Below are the code and all the weights of a small trained network. Each question names an input and a target symbol and asks about switching units off, where a switched-off unit gives its printed mean instead of its output.

import numpy as np


def w(rows, s, z=0):
    codes = np.array(rows[::2]) - 128.0
    scale = np.full(codes.shape[1], s)
    scale[-1] = z or s
    return codes * scale


def norm(h):
    return h / np.sqrt((h * h).mean(-1, keepdims=True) + 1e-5)


def f(y):
    return y / 2 * (1 + np.tanh(0.7978845608 * (y + 0.044715 * y**3)))


def softmax(a):
    e = np.exp(a - a.max(-1, keepdims=True))
    return e / e.sum(-1, keepdims=True)


def log_softmax(a):
    a = a - a.max(-1, keepdims=True)
    return a - np.log(np.exp(a).sum(-1, keepdims=True))


def net(x, mask):
    ids = ['αβγδεζηθλξ'.index(c) for c in x.split()]
    T = len(ids)
    res = E[ids] + P[:T]
    r = norm(res)
    for j in range(2):
        rows = slice(2 * j, 2 * j + 2)
        q, k, v = (r @ M[0][rows].T for M in (Q, K, V))
        z = softmax(np.where(np.tri(T) > 0, q @ k.T / 2**0.5, -1e9)) @ v
        o = O[0][rows]
        res = res + np.where(mask[j], z, o[:, -1]) @ o[:, :-1]
    y = f(norm(res) @ A[0][:, :-1].T + A[0][:, -1])
    res = res + np.where(mask[2:14], y, B[0][:, -1]) @ B[0][:, :-1]
    return log_softmax(norm(res)[-1] @ U[:, :-1].T + U[:, -1])


Q, K, V, O, A, B = {}, {}, {}, {}, {}, {}
E = w([
[73,120,136],'α',
[73,120,137],'β',
[233,157,142],'γ',
[75,116,130],'δ',
[75,116,130],'ε',
[90,157,95],'ζ',
[158,71,197],'η',
[76,113,127],'θ',
[134,249,95],'λ',
[76,127,147],'ξ',
],0.021)
P = w([
[1,230,211],'0',
[1,206,192],'1',
[2,178,177],'2',
[8,154,163],'3',
[19,134,153],'4',
[34,118,143],'5',
[51,103,136],'6',
[74,90,129],'7',
[100,81,126],'8',
[123,68,125],'9',
[148,57,130],'10',
[172,46,128],'11',
[191,24,118],'12',
[202,5,162],'13',
],0.007)
Q[0] = w([
[182,104,145],'head 1',
[73,90,185],'head 1',
[249,147,142],'head 2',
[182,168,94],'head 2',
],0.015)
K[0] = w([
[116,192,229],'head 1',
[164,60,91],'head 1',
[133,194,253],'head 2',
[35,202,204],'head 2',
],0.011)
V[0] = w([
[138,236,189],'head 1',
[62,207,254],'head 1',
[98,78,168],'head 2',
[165,97,24],'head 2',
],0.0095)
O[0] = w([
[103,60,68,141],'head 1',
[204,99,14,255],'head 1',
[150,187,169,162],'head 2',
[41,138,3,72],'head 2',
],0.0077,0.0085)
A[0] = w([
[74,162,191,166],'neuron 1',
[137,191,95,127],'neuron 2',
[140,191,69,41],'neuron 3',
[231,152,142,37],'neuron 4',
[211,39,138,191],'neuron 5',
[222,121,127,3],'neuron 6',
[80,171,105,85],'neuron 7',
[140,77,155,73],'neuron 8',
[111,97,124,73],'neuron 9',
[116,51,202,140],'neuron 10',
[254,232,78,77],'neuron 11',
[122,130,108,161],'neuron 12',
],0.015,0.0053)
B[0] = w([
[141,226,30,156],'neuron 1',
[13,72,179,150],'neuron 2',
[104,72,130,155],'neuron 3',
[104,134,72,155],'neuron 4',
[90,26,56,201],'neuron 5',
[101,98,47,144],'neuron 6',
[90,160,92,150],'neuron 7',
[108,77,204,152],'neuron 8',
[174,112,138,150],'neuron 9',
[143,143,212,254],'neuron 10',
[254,240,144,184],'neuron 11',
[151,149,114,155],'neuron 12',
],0.009,0.0078)
U = w([
[138,213,142,140],'α',
[136,179,158,139],'β',
[182,81,94,255],'γ',
[41,129,182,45],'δ',
[127,86,188,99],'ε',
[51,148,54,149],'ζ',
[165,6,130,93],'η',
[125,79,192,102],'θ',
[121,162,185,70],'λ',
[131,151,195,98],'ξ',
],0.022,0.0093)

Each question gives the input, a string of symbols that net reads in full, and the target symbol t.
The units are the heads (2 rows each of Q, K, V and O) and the neurons (one row each of A and B). Each row of codes is followed by its name. A weight is (code - 128) times the scale printed after its matrix; where a second scale follows, it is the last column's (O, A, B and U).
mask holds one flag per unit, heads first, then neurons. A switched-off unit (its flag False) gives its mean, the last column of its rows in O or B, instead of its output. The means were averaged over made-up inputs and are rounded, as every weight is.
A unit's drop is (log p(t) with every unit on - log p(t) with that unit switched off) / (log p(t) with every unit on - log p(t) with every unit switched off).
The circuit of an input: a set's keep is (log p(t) with only the set's units on - log p(t) with every unit switched off) / (log p(t) with every unit on - log p(t) with every unit switched off). Starting from the 12 units with the biggest drops (on a tie, the unit counted first), units are removed one at a time, each time the one whose removal leaves the highest keep (on an exact tie, the one counted first), for as long as the keep stays at least 0.8.
circuit, biggest first: the units of the circuit, biggest drop first
k most important neurons: the k neurons with the biggest drops, biggest first
heads that matter: for each layer, one digit per head in row order, 1 if its drop is at least 0.15 and else 0, layers parted by /
input γ λ ζ δ β ζ β β β δ, target θ: circuit, biggest first -> [head 1; neuron 10]
input ζ ξ β λ β ζ η ε α β β, target θ: heads that matter -> 10
input α β θ β α ξ ξ, target η: heads that matter -> 10
input γ ε θ α, target α: circuit, biggest first -> [neuron 5; neuron 1]
input γ θ β β η ε η α ξ ε δ ζ γ ζ, target ζ: heads that matter -> 01
input δ ζ ξ α ε ζ β γ ξ ζ γ β, target δ: heads that matter -> 11
input δ ζ β, target ζ: circuit, biggest first -> [head 1]
input α β ζ ζ ζ β λ θ η α θ β, target α: circuit, biggest first -> [head 1; neuron 1]
input η α α β ξ, target θ: circuit, biggest first -> [head 2; head 1; neuron 10; neuron 5]
input ξ β η ζ ξ, target ζ: circuit, biggest first -> [neuron 10; head 1]
input α ζ η ξ δ β δ γ γ θ ξ, target α: 3 most important neurons -> [neuron 1; neuron 5; neuron 2]
input θ γ δ θ δ λ γ α, target δ: circuit, biggest first -> [head 1; neuron 5]
input β ξ ξ α γ γ δ, target δ: 2 most important neurons -> [neuron 11; neuron 5]
input ζ θ δ ζ β γ α, target δ: circuit, biggest first -> [neuron 5]
input γ ζ λ α ε ζ β δ ζ ζ γ ε, target δ: circuit, biggest first -> [head 1; head 2]
input β α θ α, target α: circuit, biggest first -> [neuron 1; neuron 5]
input β β β ξ θ, target η: circuit, biggest first -> [head 1; neuron 11; head 2; neuron 2]
input γ θ ε, target α: 2 most important neurons -> [neuron 5; neuron 2]
input ζ η δ α δ θ β β ζ θ, target ζ: 2 most important neurons -> [neuron 10; neuron 11]
input γ β α α δ δ β θ δ, target α: circuit, biggest first -> [head 1; head 2; neuron 1]
input γ λ λ δ ξ α, target η: 2 most important neurons -> [neuron 11; neuron 2]
input δ θ β, target α: heads that matter -> 01
input β ξ δ, target η: circuit, biggest first -> [head 1; head 2]
input ε α β ξ θ, target η: heads that matter -> 11
input δ β ζ λ γ α ζ δ, target ζ: most important neuron -> [neuron 11]
input ζ ξ η ξ ζ ζ ε, target ζ: 2 most important neurons -> [neuron 10; neuron 11]
